Below is a small trained network, with its code and all its weights. Each question gives an input and a target symbol and asks what happens when units are switched off, that is, made to give their printed mean instead of their output.

import numpy as np


def w(rows, s, z=0):
    codes = np.array(rows[::2]) - 128.0
    scale = np.full(codes.shape[1], s)
    scale[-1] = z or s
    return codes * scale


def norm(h):
    return h / np.sqrt((h * h).mean(-1, keepdims=True) + 1e-5)


def f(y):
    return y / 2 * (1 + np.tanh(0.7978845608 * (y + 0.044715 * y**3)))


def softmax(a):
    e = np.exp(a - a.max(-1, keepdims=True))
    return e / e.sum(-1, keepdims=True)


def log_softmax(a):
    a = a - a.max(-1, keepdims=True)
    return a - np.log(np.exp(a).sum(-1, keepdims=True))


def net(x, mask):
    ids = ['ΓΘΛΠΣΦΨΩαβεζη'.index(c) for c in x.split()]
    T = len(ids)
    res = E[ids] + P[:T]
    q, k, v = (norm(res) @ M[0].T for M in (Q, K, V))
    z = softmax(np.where(np.tri(T) > 0, q @ k.T / 2**0.5, -1e9)) @ v
    res = res + np.where(mask[0], z, O[0][:, -1]) @ O[0][:, :-1]
    y = f(norm(res) @ A[0][:, :-1].T + A[0][:, -1])
    res = res + np.where(mask[1:17], y, B[0][:, -1]) @ B[0][:, :-1]
    return log_softmax(norm(res)[-1] @ U[:, :-1].T + U[:, -1])


Q, K, V, O, A, B = {}, {}, {}, {}, {}, {}
E = w([
[141,87,168,156,108],'Γ',
[153,118,112,195,118],'Θ',
[52,37,196,99,116],'Λ',
[54,87,146,130,165],'Π',
[63,2,250,71,60],'Σ',
[109,141,84,197,161],'Φ',
[129,125,120,186,88],'Ψ',
[152,123,115,173,235],'Ω',
[144,130,120,187,134],'α',
[128,118,144,164,143],'β',
[70,32,220,98,100],'ε',
[75,85,163,140,60],'ζ',
[36,61,100,159,57],'η',
],0.0078)
P = w([
[184,229,135,10,185],'0',
[55,46,254,146,231],'1',
[177,203,154,197,102],'2',
[53,66,229,163,241],'3',
[189,134,128,67,177],'4',
[66,59,226,201,205],'5',
[159,147,114,112,120],'6',
[65,38,253,158,205],'7',
[159,108,95,118,86],'8',
[83,67,213,197,213],'9',
[133,138,121,63,89],'10',
[85,62,215,194,206],'11',
[202,153,107,157,24],'12',
[83,66,212,181,207],'13',
],0.0096)
Q[0] = w([
[130,132,147,85,173],'h1',
[171,157,52,9,97],'h1',
],0.011)
K[0] = w([
[166,121,154,187,130],'h1',
[134,36,117,246,84],'h1',
],0.012)
V[0] = w([
[248,113,143,136,88],'h1',
[143,77,241,94,141],'h1',
],0.012)
O[0] = w([
[17,56,13,127,227,64],'h1',
[1,201,123,93,100,254],'h1',
],0.015,0.0032)
A[0] = w([
[192,121,130,57,72,176],'n1',
[130,164,54,146,93,131],'n2',
[113,116,83,112,97,125],'n3',
[120,172,125,98,67,147],'n4',
[106,103,154,123,158,124],'n5',
[68,182,50,77,69,130],'n6',
[139,75,94,138,203,118],'n7',
[44,140,159,216,131,156],'n8',
[251,107,110,181,137,224],'n9',
[63,64,133,113,143,119],'n10',
[132,61,119,150,144,95],'n11',
[131,22,157,183,141,3],'n12',
[98,53,228,149,122,163],'n13',
[137,191,214,136,89,135],'n14',
[111,194,134,161,124,132],'n15',
[143,151,82,21,106,194],'n16',
],0.013,0.0063)
B[0] = w([
[151,97,136,254,142,172],'n1',
[98,131,73,162,64,139],'n2',
[102,164,98,234,189,128],'n3',
[169,178,217,147,122,203],'n4',
[167,154,151,173,62,154],'n5',
[105,61,132,211,101,216],'n6',
[143,175,120,95,129,176],'n7',
[160,99,100,63,66,239],'n8',
[146,101,145,151,81,228],'n9',
[166,111,103,210,138,177],'n10',
[57,211,196,161,201,152],'n11',
[44,193,170,124,162,175],'n12',
[178,173,60,121,115,245],'n13',
[112,86,83,106,211,255],'n14',
[148,136,162,108,115,178],'n15',
[180,138,96,206,31,169],'n16',
],0.0093,0.0091)
U = w([
[84,20,109,140,138,189],'Γ',
[140,85,133,132,150,150],'Θ',
[67,138,202,63,90,101],'Λ',
[178,126,135,52,93,253],'Π',
[79,118,162,116,101,70],'Σ',
[135,181,251,148,142,67],'Φ',
[107,103,131,142,174,154],'Ψ',
[145,184,76,145,92,14],'Ω',
[104,131,132,142,150,121],'α',
[142,126,80,138,105,57],'β',
[77,145,187,121,82,67],'ε',
[142,87,92,101,83,84],'ζ',
[201,24,140,164,128,120],'η',
],0.013,0.0035)

Each question gives the input, a string of symbols that net reads in full, and the target symbol t.
The units are the heads (2 rows each of Q, K, V and O) and the neurons (one row each of A and B). Each row of codes is followed by its name. A weight is (code - 128) times the scale printed after its matrix; where a second scale follows, it is the last column's (O, A, B and U).
mask holds one flag per unit, heads first, then neurons. A switched-off unit (its flag False) gives its mean, the last column of its rows in O or B, instead of its output. The means were averaged over made-up inputs and are rounded, as every weight is.
A unit's drop is (log p(t) with every unit on - log p(t) with that unit switched off) / (log p(t) with every unit on - log p(t) with every unit switched off).
The circuit of an input: a set's keep is (log p(t) with only the set's units on - log p(t) with every unit switched off) / (log p(t) with every unit on - log p(t) with every unit switched off). Starting from the 12 units with the biggest drops (on a tie, the unit counted first), units are removed one at a time, each time the one whose removal leaves the highest keep (on an exact tie, the one counted first), for as long as the keep stays at least 0.8.
units of the circuit, in order: the units of the circuit, biggest drop first
most important unit: the unit with the biggest drop
k most important neurons: the k neurons with the biggest drops, biggest first
drop when u is switched off: that unit's drop, to one decimal
input η Λ Λ Ψ Φ Π, target η: units of the circuit, in order	[h1 n14]
input α Π Π Φ Φ η Π Π Φ Ω Γ, target η: 2 most important neurons	[n1 n14]
input ε α Φ Π Π Φ Φ, target Φ: units of the circuit, in order	[n4 n13]
input Γ Φ Ψ, target Γ: units of the circuit, in order	[h1 n6]
input Φ Φ Λ Γ ε Π Φ Π Λ η, target Φ: 2 most important neurons	[n12 n11]
input Θ Π Π Π Φ Θ Γ ε Π ζ Π Π Λ, target Φ: units of the circuit, in order	[n4 n8]
input Ψ Λ α Λ, target Ψ: 2 most important neurons	[n10 n11]
input Φ Λ Φ Σ, target Φ: 2 most important neurons	[n12 n11]
input Ω Ψ β Φ Λ Π Λ α Φ Φ, target Ω: 4 most important neurons	[n8 n14 n10 n4]
input α Θ Π Φ Ω, target Φ: units of the circuit, in order	[h1 n13]
input Φ Ψ Φ Ω Φ Γ, target Φ: units of the circuit, in order	[n12 n6]
input Φ Π α Φ Φ Φ Γ, target η: units of the circuit, in order	[n14]
input Ψ Λ ε Π ε α Π Φ Φ ε Ω, target η: units of the circuit, in order	[n12 n13]
input Π Λ α Ψ Π Ω Γ Λ, target Π: most important unit	n13
input Φ ζ Ψ Π η ε, target Φ: 3 most important neurons	[n12 n11 n6]
input Λ Φ Π β Θ, target Φ: units of the circuit, in order	[h1 n13]
input Ω Γ Φ α Φ η Π Π, target Ω: 2 most important neurons	[n13 n10]
input Π Π Σ Φ Φ α Φ Φ Φ Φ Φ Φ Λ, target η: 2 most important neurons	[n1 n14]
input Φ Γ Π Φ Φ Π Π Θ, target Φ: 2 most important neurons	[n12 n11]
input Ω Ψ Φ Π Θ Ω, target Ω: most important unit	n13
input Λ ε Φ Φ Π, target η: 2 most important neurons	[n1 n4]
input Φ ε Φ, target η: drop when n6 is switched off	0.0
input Γ Π Φ ζ Π Ψ Φ Π, target Γ: drop when h1 is switched off	2.6
input Λ Φ α α Φ Φ Ψ Π Π Φ α Φ Λ Σ, target Λ: drop when h1 is switched off	2.7
